Each row is shifted at random along 4 fixed directions that mean nothing.
Known rows, with every step that occurs:
V/L/A/K/B/F/P/Q/N/S/Y: [ -84   81  160   56  -19  -20   56   16 -197 -133   34 -301 -228  -23
 -297  115  157   57  131  -26 -271  -78  113  -55  206  314   28 -195
   17 -123  295   47   77  -59  141  -76  -41   69    3  -26  317   -1
   21   99   38 -143  205   29   42   84  157  -98  108    3]
A/K/F/C/L/V/S: [ 124  -93   60   90  -79   23  120  251 -191  -82  -41 -112 -169    0
  -47   50  129   25  -81  -44 -177  -97  125   16  176  102   80 -157
   87   37   10  185   33  -54  100  126   11   18   86   12  155  -67
   25  160  151  -55  126  -29 -105   -7  104  -44  -40  -17]
K/F/B/P/Q/N/S: [ -49   16   50   61 -115   75    8  -92   -5   90   33   35  -69   -7
 -197   57  -67   24   99   22   89 -140  134  -66    9  199  -18   -6
   29  -82   54 -134   -7   73  -74  123  -53  119  -19  -70  101   25
    5   58 -225   30   87    7  103   44   31  -41  183  -11]
Q/F/P/B/K/C/L/A/V/S: [ 120   -9   39   84  -25   18   43  238 -172  -71  -12 -139 -147   34
  -86    0   38   15  -62  -32 -205  -61  206  -11  164  104   54 -110
  108  -49  -24  111  -55  -18   21   62  -40  134   79   19   82  -65
   25  115   66  -72  151   12   31    9  133  -55  -48   10]
V/L/A/C/F/P/K: [ 147   32  155  -63   32  117 -104  227   54  222 -129   97  233 -216
   -4   25 -121    3  -91  162    0  -81  -78  -86  -66 -205   -8  156
  -47   43 -212  122 -169 -194  -88  141  -39 -212 -280 -121 -206   51
 -157    0   14   85 -109  -60   10  -61    8   17  -81  136]
S/Q/P/F/C: [ 160 -123   22   47 -124   31   29   57   77  119  -75   34  -74 -149
 -102   43   12   50    8  -17   12 -172  110 -110  -28   88   64  -89
   59  -21  219   56  -23   83   12  150 -178   75  -92 -101   77  110
  106   31  -58  -12   25  -18  -28   62  137  -80   37   38]
L/V/S/Q/P: [ 143 -111 -109  -41   64  -86  -32   63  -90   15  -16   40   -3  236
  -28   89 -204  -18  -20  -73  135  -19   94   25   89  209  -47  -38
  114 -170  -14  -30  -10  -27   27   93   58 -139  155  -29  -36   14
  -53  160 -101   80  190  163  149  169 -165   56   24   79]
S/Q/N/P/F/B/K/C/L/V: [  12 -188  -28   83 -119  -10   -1  261   28  -77   21  -13 -107  -26
 -182  -49  -45  -18  -21  -33  -61 -142  119   34   -1   70   80   36
  109  -44   50  -53  -59  -36   18  -17   28   84   61  -67  -89   95
  -39    8  101   16   19   68  -29  -66  -63  145  -22  166]
S/V/F/Q/P/B/K: [  -6  -10 -147  -89  137  -96   16   88 -107    7   14  -52   89  231
  -16  -20 -162   35   14  -29  113   14  132  -67   86   39  -64   46
    0  -65  -47  -78    8   -9   -7  -41  -19 -148  147 -185  -27  -50
  -16  120  -66   78  135   95  219   87  -91  120  -12  105]
F/Q/K/B: [-104   33   56  129 -177   50  -73 -105   41 -120  -13 -198 -176 -146
 -105  -71  -55   70   79  -13 -105 -154  153   37  -37   32  119 -131
   25  -22  129 -110   26  135  -34 -181 -107  275 -144 -131  208   66
  122    3  -85  -64 -201   -3   33  -14  158  -80   67  -21]
S/Q/N/P/K/B/F/C/A: [  34 -113  -42   11   39  -72    3    3  187   50  -54 -191   -6 -113
  -77  -24 -213 -104  -31  110   73 -147  191 -101  -66   50   41   40
  -49  -50  158  -83   22   91    9  -84  -41  163   48 -103  -97   44
  101  -86 -167   89   28   18  181 -182   -7   58    7   75]
Y/V/S/L/A/C/F: [  39  -39   56   41 -195  110   99  135   78 -129 -185 -152 -255 -165
 -204  -84  282   -8  104 -115 -233 -229  152  -23   99   53  242 -151
  161  -84  136  128  -69    6    9   58 -108  304  -68  -11  246  114
  210  -18   21  -12   90   41  -62 -190   88 -110   63  -39]
F/B/P/Q/N/S: [ -12   37  210   49  -12  133 -126   59  -85  228  117  191  299    0
  -46   48 -201   18  -34  227   91   -9  -85  -56 -116   37 -173  179
 -104   80 -130 -121 -127  -21 -157  284   14  -11 -204  -82 -206   -7
 -198  -41 -158   63 -125  -55   53  113  -13  128   74   66]
N/S/Q/P: [  96 -130  112  -19   95   74 -199  142 -113  205   84  229  304   75
   52   94 -237    8 -107  142   83   85 -167   -2 -112   58 -180  149
  -19   28  -78   10 -150 -123  -79  284   18 -170 -174  -76 -247   21
 -235   42  -68   66 -107   25   37  189 -146  166  -31  115]
L/V/S/Q/F: [ -20 -102  -55 -104  211    9  -24   95  -71 -100    0  -95  -76  111
  -36  -10  -28   72  -58  -29   18   74  148    3   93   61  -28  -34
   31  -25   83    5    7  107   17  -52   -3  -10  184  -53  123  -13
  -94   79  -44    9   37   29  116   32 -131  120   52   90]
K/F/Q/N: [  32   45  149  -20  -81  104 -226    0  -31   55   43  151   -2 -120
  -82  117   65   42   16  150   -8  -91   14   26  -83   81   73  -17
  -53   82  116  -13 -105   -7    1   89  -83   17 -215 -135   76   32
   47 -123  -44  -86 -136  -15  -66 -139  103  -18   18   24]
Y/V/F/C/B/K: [ -91  -13    1   -1  -35   69   28   76   52  -19  -96 -143  -37  -98
 -121 -113  -50  -23  126   23  -62 -133   73 -110  -26 -141  100    3
   51   24  -36  -87   26  123 -110  -89  -79   65  -48 -230   67   68
  160  -24  -35   75  -19   12    9  -74   54   55  -55   34]
C/A/K/F/B/P/Q/N/S/L: [ -27    9  169   63  -54  157 -119   95   82  266  -29  172  219 -126
 -100   51 -120  -78   40  188   67  -89  -49    2 -193   36 -100  224
  -83 -110 -163 -111 -110  -23  -98  145  -36   57 -213 -125 -167   83
 -219   -8 -195   89  -46   54   45  -15 -130  162   75   93]
S/Q/P/F: [  45  -24   37 -132  225   34 -173  202   19  175   23  246  276   77
  109  -14 -265   72 -170  140  166  120   -8  -70  -77  -61 -128  244
  -74   55  -63   44 -195  -64  -26  162  -26 -228  -35 -127 -241   49
 -273  -14  -68  118  -97  -27   93   48 -169  225  -19  158]
V/F/Q/N/P: [  21    7  114    1  -43  122 -186   52   52  -32   17   16 -134 -182
 -282  198   14   33   82   77 -124 -125  -12  -68   -1    6   47  -62
  119  -32  177   66  -35  -20   -9    8  -45  105 -201  -79   58   45
   90  -46  -85  -80  -55  -30  -47  -61  112  -55   29    3]
Q/K/B/P/F/C/L/A/V: [  62  -44  -62  104  -10  -33   25  199   -3  -25    3   34  -10   22
  -52  -78  -87  -42 -135   -6  -81 -106  157    7    7   60   69   29
   96  -67  -28   45 -130 -122   20  -60  -17   22   71   35 -170   11
  -85   64  103   56   70   53   81  -23  -12   19  -45   26]
C/B/K/F: [  52  -49   15  -76   35   66  -59  111  -14  274  -58  300  263   78
   37  -27  -74   -7  -69  105  114    3 -105  -66 -148 -136  -62  211
  -41  122 -290   31 -142 -305  -50  271 -146 -338 -147 -152 -119   62
 -137   27   19  140  -31  -12  -86  -69 -119   80  -97  -21]
Y/V/L/A/C/B/K/F/P/Q/N: [  37   18 -178 -129   85 -171  -16  -49  -11  -16  -69  170   -7  279
   -1   -3 -288  -93  -34   71  302 -144  240   69   84  206   10  134
  -46 -115 -110 -239  -23  -15   39   85   46 -187  211  -53 -170   51
   70   30 -100  180  275  187  287  -71 -282  119   30   44]
V/F/Q/N/P/K/B: [ 122  116  147    9 -137   38 -110   67  -31   87   11  108  108   24
 -185   57   -1   79   24   80  -72 -132   -4  -24  -12  -93  -18  -27
   -4   55  -29   87  -54 -281  -16  141 -110  -56 -321   -2   15   60
  -64   24  -12  -50  -19    1  -45   82  135 -130   -1   -5]
P/B/K/F/Q/N/S/Y: [ -34   18   -5  -29   62  -93   54    6 -220   91   58  -42   28  207
 -133   88  -68   39  107  -25  107   -6   95  -43  107  279 -135   20
  -91 -109   76  -96   83  -57  115  137  -38 -237  111  -51  104    5
  -69  126  -62   17  188   62  134  154  -21   20  146   32]
N/Q/F/B/K/C/A/V/L: [ -20 -106   99   71  -62   36  -24  150  -35 -139   17 -111  -89  -19
  -92    1  130    7  -78   89 -266  -67   51    8   60    9   45 -131
    1    8   41   10  -72  -86   19  -34   18  161    7   23   13  -15
   20 -117  208  -75   12   -7  -15  -65   -8   88 -119   69]
Y/V/F/Q: [-159    6 -151  -55  152  -73  -45   75  -44 -233   59 -260  -94  -18
  100  -14 -158   77  -65   89   15   55  234   56   67   -4   44  -38
   -7   81  166   -4   64  338   65 -202  115   67  135 -141   78 -115
  -14  -99   18  -32 -213  -63   45 -169   60   45   43   56]
S/Y/V/F/C: [  97  -61  -13  -47   52  -55   30  174  -41   71  -23   53  134  -22
   17   15  -88   30  -72   92   61  -24   22  -35  -14  -56  -60   21
  -14   72    4   78   20   19   61  165  -34 -139  -39  -52 -103   25
   -3  -27   70   54  -87  -34  -99  -23   91    7  -43    6]
B/F/Q/P/K/C/A/L: [  78 -178  154  104 -174   16   33  113  -56 -186   -3 -106 -300 -141
 -117   50  285    0   16   30 -290 -212  170   -1  139  208  173 -219
  -39    6  283  194  -78 -127   94  -31  -60  272  -51   13  161  -19
  163  -46  150 -168  137   43  -14  -32   72   -2  -73    7]
S/L/A/K/F/B/P/Q: [ 149   38 -111   51  -71  -32   47  -27   31  296  -23  218  341  163
  -39   64 -126  -57  -11   88  148  -81  -13  -54 -115   62  -72  126
    8  -93 -265  -74 -145 -214  -87  180  -22 -215 -131  -62 -158  -12
 -250   56 -102  132  177  121   50  166 -142  -73   11   -5]
Y/V/L/A: [ -69  158   65   79 -149  103  -17   -3  229   55 -143 -171  -71 -248
 -174  -89   24  -88   69    9 -101 -198   17   47  -82  -74  159    3
  184 -148  -19   25  -97  -18  -76 -285   23  258  -44   40  -18  102
   14 -130  -29  127  -56  -26   41 -182   63 -106  -47   89]
L/V/S/Q/N/P/B/F: [  49   58   64  -86  141   -6  -46  132  -11  -32   50  -29  131   85
 -159   14 -129   78  -38   81  -57   40   19  -66  -19  -59  -65  101
   27  -45  -13  -40  -90  -84  -23   53  -30   16   26 -175  -90  -58
 -181   -8  -86   20  -39  -27   69   -9   18  157   -1   81]
S/Q/N/P/B: [ 150   71  120   26 -101  -21 -104   84 -129   24  142  137  114  139
 -202   82  147  114    4   45 -168  -41    5    3   96   92  -56  -16
  -22  -16  100   22  -55 -215   54  223  -42   40 -172   98  -17  -26
  -54   27   14 -121  163    9   31  127  108    8   57    3]
F/Q/P/B/K/C/A/L: [ 158 -172 -112   88 -174  -84  128  -50   80  130 -100   96  -78  128
  -40  -17 -127 -165  102  -56  214 -300  235  -15    5  209   47   27
    4 -197 -106 -134  -32 -134  -26   92  -24   45  134   15 -152  111
  114   23  -76  129  315  210  239  103 -229   44   -9   10]
S/V/F/C/A/L: [ 156 -118   90   78 -152  -16   91  100   40  138  -52  139   54  -21
  -65    8  138  -96   35   41  -37 -224   72  -24    9   68   60  -19
   -4  -53  -57   89  -62 -241   23  126  -11   65  -35   76 -131  101
   19  -33   82   49  222   99    9    8  -82   46  -55  -42]
F/B/K/C/A: [   2 -167 -117  158 -212  -67  147  -57  106 -115  -55 -338 -354 -104
 -173  -59  149  -96  115 -100 -120 -219  323  -95  110  210  195 -237
   64 -100  239  -20   80   95   46 -204  -84  358  150   40  260   62
  371  -52  -63  -65  257   98   90 -188  122 -154   17  -19]
P/B/F/C/L/A/K: [  87  -42  -13   32  201   33   49  219  -69   55   -1  -88  113  -25
  114  -34  -93  -68 -186  124   -2   -1   17  -81  -12  -25    2  100
  -84   89  -27   85  -65 -166   -4   -4   14 -148   -3  -15 -176  -63
 -133   60  127   59   57   -5  117  -15  -77   55  -89   34]
Q/F/C/L/A/K/B: [ -42   43   62  147 -152  150  -45    7  163  -38  -89 -246 -196 -284
 -130 -121  -55  -37   43  -20 -146 -207  144  -23 -121  -49  164  -47
  107  -26  131  -54   -6   86 -115 -195 -145  350 -210  -89   94   96
   70   -2  -38  -13 -163  -47    4  -61  141 -108    9   16]
Y/V/S/L/A/C/F/B/P: [ 140  -34  -20  -12   79  -90  -24  305  -94   38   30   74  262  248
   60  -25 -197   35 -185  143  -34   82   50  -18   43   12 -147  123
  -20    9  -99   61 -129 -114   34  223   33 -164  -16  -29 -211  -75
 -176   58    2  109   48  109  -34   -8  -44  217  -50   27]
A/K/C/F/B/P/Q: [  56  -35   34   92 -156   76  -25   57  -48   41   55    4  127  -52
  -70   34   87   48  -10  116 -183  -27   10  -78  -27   35   32  -59
   -9   81   22   -6 -147   -8  -90  145  -45   88 -268 -165   61  -85
  -83  -42   31  -95  -28  -14 -116   95  106  -53  -24    5]
Y/V/S/Q/F/C/B: [  19  -59  -61   32  -54  -51  -25   76   57  -10  -47  -11   19   56
   -1 -179 -184    1  -14   66   70 -105  203  -15  -13  -28    9   57
  -17    2  -19 -163   57  221  -66  153  -31   79   40  -61  -53   63
   41  -27  -50  117    2   47   50   22  -36  198   41   41]
B/F/C/V/L: [  84  -90   16    4  -78 -144  146  118 -135 -114  -64   30  -80  157
   -1   -4  222   22 -120   22 -132  -57   65   10  224   44   38 -165
  -23   36   80  123   68 -202  191  178   51 -115  172   61   59  -15
   58   57  309  -21  272   83  -88   23  -16  114 -117   -9]
L/A/C/F/Q/K/B: [  20  -33 -171   51  -50  -93   66 -103   91   29 -111  -64  -31  137
   21 -135 -338  -48   -2  -49  269 -189  238    9  -41   75   36   36
    7 -108  -90 -217   25    0  -37   -6  -75   -6   77  -63  -48  139
   74   68 -157  181   -3  144  246   18 -137  -18   96  -24]
N/Q/F/B/K/C/L/A/V/S/Y: [ 211    2 -110   16    5  -28   66   58   40  536 -134  266  442  274
 -123   27 -447 -174  158  -27  445 -120  -87 -135 -218  -11 -203  267
   68 -296 -575 -260  -88 -275 -162  319  -45 -463   24  -29 -343  197
 -274   59 -169  348  194  223  133  294 -285  -14   -4   49]
Y/V/L/A/C/B/P/Q/K/F: [  56  -25  -62   40 -232   98   29  -92  132  106 -193  197  -94 -109
 -228    1  104   -7   90  -50   12 -280   93  -16  -40   35  186  -57
  162 -155 -130   13 -132 -198  -34   24 -189  -20  -74 -104  162  123
   96   74  -80  136  121   47   -4  -72  -46 -172    2  -91]
S/V/L/A/C/F/B/K: [-130  -45   -8  -37  151  -12   -3  241   -1 -113   -2 -333   17  -15
   49 -153 -129   28  -80   98  -99   54   86  -42    2  -70    9   63
  -79   63   68  -99  -48  113  -39 -137   17   71   31 -217  -48  -15
  -20  -43   56   62 -155  -14   61 -164  -14  224  -47  152]
N/Q/F/B/K/C/L: [  59 -276  -32   90 -166  -17   65  100    7   88  -28  155  -44   73
  -93  -16   47  -57   39  -39   70 -140  -35  -71  -27   63   37   -4
   10    1  -25  -20  -17 -175    1  244  -98  -18  -50   -3   22  123
  115   21  107   31  176  174  -61   52 -178   55  -90    9]
P/B/F/Q/N/S/L/A/K: [ -46   72   65   54  130  150   -7  113  -23  -39  -21 -271  -87 -177
  -67   14   -9  -41   -9   97 -105  -70  112  -45  -10   66   72    5
  -32  -44  124   -3  -37   48  -47 -223  -17  119  -31  -88   46  -39
  -92   27  -45  -31    0  -12  184  -62   35  -13   56   65]
N/S/Y/V/F/P/K/C/L: [ -89 -144   16   73 -190   30    4  157   55  -94  -63 -112 -290 -267
 -171  -36   57  -20  101  -50 -113 -128  121   11   59   43  142  -45
   70  -85  163   52   52  131   62  -29  -35  213  -49 -109  147   69
  130   41   81  -57   11   18 -106 -101   56    8  -28   86]

Rows:
[ -26  -30   41  -93   47   98 -139  177   -6  -76  -41  -93 -154 -195
  -49   38   13  124  -98   25 -113   15  103   42   26   15   89  -26
   23   15  152  139  -92   56   49  -82  -83   10  -70 -190  168  -81
 -102   78   -1  -46 -198 -152  -54 -145  106   -8    4  126] : L/V/S/Q/P/K/F
[ -50   36  -55   72  -30   25   -7   27  150  -90  -74 -252 -259 -111
  -94 -101 -218  -53   -8  -20    0 -178  264  -16  -17   51  116   13
   62  -73  198 -115   48  113  -15 -189  -80  241  -12  -63   14   83
   78   59  -77   41  -12    8  152  -83   36  -27   60   23] : Q/N/P/F/C/L/A/K/B
[ -71 -163    6   75  -21  -39  -57  274   -4 -156   50  -37   16  -72
   31 -108 -189   15 -217   68  -98  -40   79   93  -39    3    5  114
   29   90   46  -13  -60  128    4  -15   76  135   21 -124 -215  -69
 -136  -17  156   43 -264  -70  -56  -45  -61  299  -78  211] : K/B/P/Q/F/C/L/V
[ 253 -172 -170   20  -40  -48  196  -11   37  324 -165  203   -4   91
  -20   84 -133 -123  -26  -31  375 -237  136  -64  -57  194  -42   48
   13 -107  -74  -41   56 -169   53  304 -166 -280   96   26  -85  142
   42  198 -102  178  290  135  125   46 -123 -126   80  -83] : Q/N/S/L/A/K/F/C
[  59  -86   -9   35  -57 -168   46  137 -101 -190   62  -64 -178  172
  -73  -70  111   93  -79   41 -146  -84  260  -53  244  189   64 -132
  -89   79  335   24  108   45  164  194  -43   58   80   73  140   20
  160   32  119  -88  276   76   31   13   61  142   76  -20] : S/Q/N/P/F/C/B
[ -28   51   23   14 -103   -7  -52   44 -158   80   49  227  218  174
 -190   12  -64   18  134   29   -3  -64   -4   96  -23   78 -137   95
   72  -64 -144  -47  -87 -116    8  129    5 -147  -55   27  -81   22
 -169   49  -25   81   69   56  -29  143   20   -2   32  -27] : K/B/P/Q/N/S/Y/V
[  12  104    3  -81  169   -3    2  194  -52  -11   22   56   92  106
  -94   46  -22   -9  -92   77  -26   25   88  -51   98   17    3   30
   60  -66  -94  106  -93 -148   16  -12   66  -68   64   -6  -94  -27
 -153   -2   10   35  123   62   91  -62  -78   16   10   34] : B/P/Q/N/S/L/A/V/F
[ -67   21 -138   38 -161   13   19  -99  191  -51 -188 -211 -182  -61
 -222  -56 -258  -62  159  -94    3 -195  213  -15  -24   46  115  -42
  217 -296   71 -192    6  172  -52 -256  -87  179   41 -258   95   84
  130   80 -213  155   -1  119  126  -26   -5   -9   27   22] : S/Y/V/L/A/C/F/Q/K/B/P
[  13   -3  133  104 -113   67  -49  220  105   24  -51 -160 -118 -325
 -109  -43  107  -42  -78   64 -208 -117   17  -46    6   -5  191  -24
   72   19  151  226 -103  -97   15 -104  -39  233 -186   18   30   58
   57  -88  106  -36  -48  -23  -75 -219  124  -82  -98  110] : V/F/P/K/C/L/A
[ 153   10 -210   22 -133 -110  134   -8   83   59 -168   94   21  275
 -122  -51 -239 -142   88  -76  122 -161  175  -16   57   68    3   56
  167 -292 -173 -147   29  -19  -44   83  -25  -58  176  -10 -120   53
   67  148 -174  236  379  246  144  114 -181   71   -1  -45] : Y/V/S/L/A/C/B/P
[ -25   36  -66  -74   49  -61   88  150   19 -165  -60  -39  -92  117
 -157  -17  -72   -6  -10  -24   20  -89  208  -20  162   57   64  -11
   91 -152  -36  -30   51   33   23  -40   72   40  189  -68   -4   29
   -7   33  -43   81  153  105  111  -52 -148  125   79   86] : A/C/B/P/Q/N/S/L/V/F
[ 111 -127  337  102 -172  202 -117  209  -16   71  -19    7  -27 -314
  -93   43  205  -16    9  166 -321 -150    7    1  -35    6  101  -42
  -55   63   60  156 -187 -120  -53   85  -75  278 -318  -48   -8   49
  -20 -112   96 -134  -67  -54 -105  -39   89   47 -118   54] : V/S/Q/F/P/K/C/A/L
[  78  -44  179  127 -156  114  -55  182  -58   81  -60   34   36 -134
  -78   60  111  -55   38   99 -172  -91   -4   88  -51   42   15  -34
  -27  -99 -108   43  -83   -4    7  100  -43  172 -151  -48   14   47
  -55   -5    3  -73  -18   70  -69    5   36   32  -39   43] : F/Q/K/C/A/V/S/L
[  97  -96  -43   51  -90  -79  128  197 -142 -182  -66 -158 -302  102
  -86   13   20    7  -30 -136  -59 -114  232   38  269  185   83 -182
  108 -107   51  111   77   31  110   32   55   65  250   38  168  -57
  108  194   62  -15  233   76   42   49   18   -5   -8   68] : Q/P/K/C/L/V/S
[ 284 -131   31   58 -142    7  145  119  -18  285 -110  198  142   78
  -90   44  -91    8  -18   13  106 -204   89 -103  -22   51  -33   -6
   49  -40  -70   24  -65 -164    1  296 -163 -150  -51  -90  -81  132
  -41  143  -50  105  172   78   15  193   16  -29   -9  -23] : A/L/V/S/Q/K/B/P/F/C
[ -83  -21   89  -23  -43   91  -79  233  -56 -214    7 -127 -152 -140
 -140  -34  186  128  -38   28 -288    1  109 -120  163  -73  172 -161
   78   83  205  137  -39   50    6  -31  -38  214  -78 -109  207  -37
   96 -105  155 -130  -77  -53 -119 -128  184   33  -56   53] : N/Q/P/B/K/C/V/F
[ 105 -108  154  106 -106   76   -1  285   10   52   -5  114  126 -110
  -73  -23  -11  -27 -112   84 -155 -173   39    8  -52  -17   26   89
   65   37 -109  110 -189 -174  -41   22   36   49  -48   -8 -273   21
 -173  -64  125   59  -75  -51  -43  -22   -7  168  -88  121] : B/P/F/C/A/L/V
[   6   33  -82  -36    6  -71  109    4  144 -142 -128  -66  -62   75
 -121 -150 -110  -49   29    0   -4 -134  124  -50  -12  -80   97   30
   86 -117  -60  -94  -20  -49  -49  -39  -56   67  160  -95  -43   62
   58  -56  -27  158   96   82   72  -88  -99  107  -42   -4] : Y/V/L/A/C/B/F
[  27  -18  224   47  -37   87  -45  167 -187  101  109  173  194   47
  -98   51  -34   46  -91  196  -44  -53  -19  -71   47   89 -105   54
  -66  142  -33   29  -80  -96  -61  336   11  -19 -136  -32 -107  -25
 -108   -8  -13    6    3  -44   11   96   27  131   48   48] : L/V/F/C/B/P/Q/N/S
[  86  -67 -141    1   -7 -132   96   34   87  -15 -111   34 -101  140
  -13  -13 -125 -100  -73  -33  114 -148  223    8   98   89   15  -26
   61 -195  -88  -55   15  -69   79    1   70  -54  296   40 -150   53
   40   41   49  133  266  107  186   -5 -192   92  -44   65] : Q/P/F/C/A/V/L
[  28 -143   90  131 -187   51   39   97   56   54  -11   13  -40 -104
 -117  -34   49  -62   52   80  -89 -193  155  -30    8  112   69  -25
  -10  -92   -8  -21 -107  -83  -50   17  -12  250  -47  -40  -62   65
    2  -42   -9   25  106   79   55    7  -60   98  -14    8] : N/S/V/F/B/P/Q/K/C/A/L
